Below are the code and all the weights of a small trained network. Each question names an input and a class and asks about switching units off, where a switched-off unit gives its printed mean instead of its output.

import numpy as np


def w(rows, s, z=0):
    codes = np.array(rows[::2]) - 128.0
    scale = np.full(codes.shape[1], s)
    scale[-1] = z or s
    return codes * scale


def f(y):
    return y / 2 * (1 + np.tanh(0.7978845608 * (y + 0.044715 * y**3)))


def log_softmax(a):
    a = a - a.max(-1, keepdims=True)
    return a - np.log(np.exp(a).sum(-1, keepdims=True))


def net(x, mask):
    res = np.array(x, float).reshape(1, 8) / 4 @ E
    y = f(res @ A[0][:, :-1].T + A[0][:, -1])
    res = res + np.where(mask, y, B[0][:, -1]) @ B[0][:, :-1]
    return log_softmax(res[-1] @ U[:, :-1].T + U[:, -1])


A, B = {}, {}
E = w([
[254,124,176],'x0',
[176,170,103],'x1',
[21,125,125],'x2',
[132,219,146],'x3',
[149,159,86],'x4',
[87,197,189],'x5',
[109,105,27],'x6',
[45,73,184],'x7',
],0.0078)
A[0] = w([
[107,127,81,67],'n0',
[70,149,211,177],'n1',
[79,105,36,194],'n2',
[113,133,141,127],'n3',
[94,170,119,20],'n4',
[118,197,123,131],'n5',
[128,17,108,151],'n6',
[161,156,115,51],'n7',
[182,32,103,173],'n8',
[132,153,127,103],'n9',
[130,70,157,111],'n10',
[197,130,119,92],'n11',
[84,143,112,124],'n12',
[125,122,164,88],'n13',
[42,97,202,138],'n14',
[62,168,178,174],'n15',
[83,126,168,76],'n16',
[132,146,52,83],'n17',
[136,98,113,81],'n18',
[133,59,157,34],'n19',
[179,97,152,65],'n20',
[163,173,131,79],'n21',
[122,106,132,116],'n22',
[122,105,48,178],'n23',
[108,130,155,142],'n24',
[106,127,123,121],'n25',
[168,96,62,96],'n26',
[80,159,148,2],'n27',
[160,157,87,49],'n28',
[115,113,142,97],'n29',
[138,122,9,163],'n30',
[182,154,111,13],'n31',
[173,51,170,109],'n32',
[189,133,27,149],'n33',
[124,156,98,58],'n34',
[124,131,134,118],'n35',
[118,96,154,89],'n36',
[157,154,125,71],'n37',
[127,117,143,133],'n38',
[95,151,144,134],'n39',
[121,72,156,110],'n40',
[170,188,119,109],'n41',
[184,136,136,106],'n42',
[89,172,176,196],'n43',
],0.015,0.0056)
B[0] = w([
[121,119,69,152],'n0',
[144,188,66,238],'n1',
[95,44,4,254],'n2',
[140,151,80,137],'n3',
[173,130,143,137],'n4',
[254,51,73,175],'n5',
[9,159,144,233],'n6',
[171,92,132,151],'n7',
[72,163,208,234],'n8',
[177,103,111,133],'n9',
[29,199,167,165],'n10',
[184,117,182,191],'n11',
[169,98,107,165],'n12',
[108,128,106,138],'n13',
[118,198,77,252],'n14',
[173,114,26,223],'n15',
[120,158,100,166],'n16',
[137,57,128,179],'n17',
[97,111,177,135],'n18',
[50,180,130,155],'n19',
[160,154,196,163],'n20',
[197,90,97,170],'n21',
[95,140,116,135],'n22',
[86,34,111,220],'n23',
[135,169,100,153],'n24',
[134,112,72,139],'n25',
[117,118,181,195],'n26',
[142,143,136,145],'n27',
[153,64,179,161],'n28',
[107,145,112,132],'n29',
[107,2,140,248],'n30',
[190,70,156,166],'n31',
[90,216,215,190],'n32',
[107,63,219,252],'n33',
[132,64,157,132],'n34',
[139,143,117,126],'n35',
[82,151,114,144],'n36',
[188,106,115,148],'n37',
[114,168,120,135],'n38',
[173,127,81,158],'n39',
[45,177,114,167],'n40',
[220,50,144,195],'n41',
[163,98,180,180],'n42',
[167,146,62,212],'n43',
],0.0055,0.0095)
U = w([
[17,128,180,92],'0',
[212,102,106,218],'1',
[88,167,55,157],'2',
[63,136,197,23],'3',
[25,2,57,84],'4',
[209,64,184,25],'5',
[37,36,78,255],'6',
[145,127,15,130],'7',
],0.0077,0.0056)

Each question gives the input, the list of numbers given to net, and the class t.
The units are the neurons (one row each of A and B). Each row of codes is followed by its name. A weight is (code - 128) times the scale printed after its matrix; where a second scale follows, it is the last column's (A, B and U).
mask holds one flag per neuron, in row order. A switched-off neuron (its flag False) gives its mean, the last column of its row in B, instead of its output. The means were averaged over made-up inputs and are rounded, as every weight is.
A unit's drop is (log p(t) with every unit on - log p(t) with that unit switched off) / (log p(t) with every unit on - log p(t) with every unit switched off).
The circuit of an input: a set's keep is (log p(t) with only the set's units on - log p(t) with every unit switched off) / (log p(t) with every unit on - log p(t) with every unit switched off). Starting from the 12 units with the biggest drops (on a tie, the unit counted first), units are removed one at a time, each time the one whose removal leaves the highest keep (on an exact tie, the one counted first), for as long as the keep stays at least 0.8.
circuit, biggest first: the units of the circuit, biggest drop first
k most important neurons: the k neurons with the biggest drops, biggest first
drop of u: that unit's drop, to one decimal
input [-2,1,-7,-7,-2,3,-6,7], class 3: circuit, biggest first	(n32)
input [3,-4,-1,4,3,0,1,-1], class 5: circuit, biggest first	(n2; n14; n6)
input [0,-7,-8,6,2,5,1,-3], class 5: circuit, biggest first	(n2; n41)
input [5,-3,0,7,5,-4,-2,8], class 7: circuit, biggest first	(n33; n30)
input [5,-7,7,1,8,7,1,-3], class 1: circuit, biggest first	(n6; n5)
input [7,0,1,2,-1,-2,-6,8], class 0: circuit, biggest first	(n32; n10)
input [4,3,-1,-6,2,4,1,8], class 3: circuit, biggest first	(n2; n32)
input [1,-5,6,4,3,-2,-7,-5], class 1: 2 most important neurons	(n2; n6)
input [5,6,2,-1,7,-8,4,0], class 4: 2 most important neurons	(n30; n23)
input [-5,3,0,0,1,7,7,5], class 7: drop of n6	0.1
input [1,-6,0,-7,-7,7,5,3], class 2: drop of n14	0.2
input [-3,-8,7,1,-3,8,-7,2], class 2: drop of n39	-0.1
input [2,-8,-3,-4,8,4,-2,-4], class 5: drop of n14	0.2
input [-5,-1,3,6,-8,1,-4,3], class 7: most important neuron	(n15)
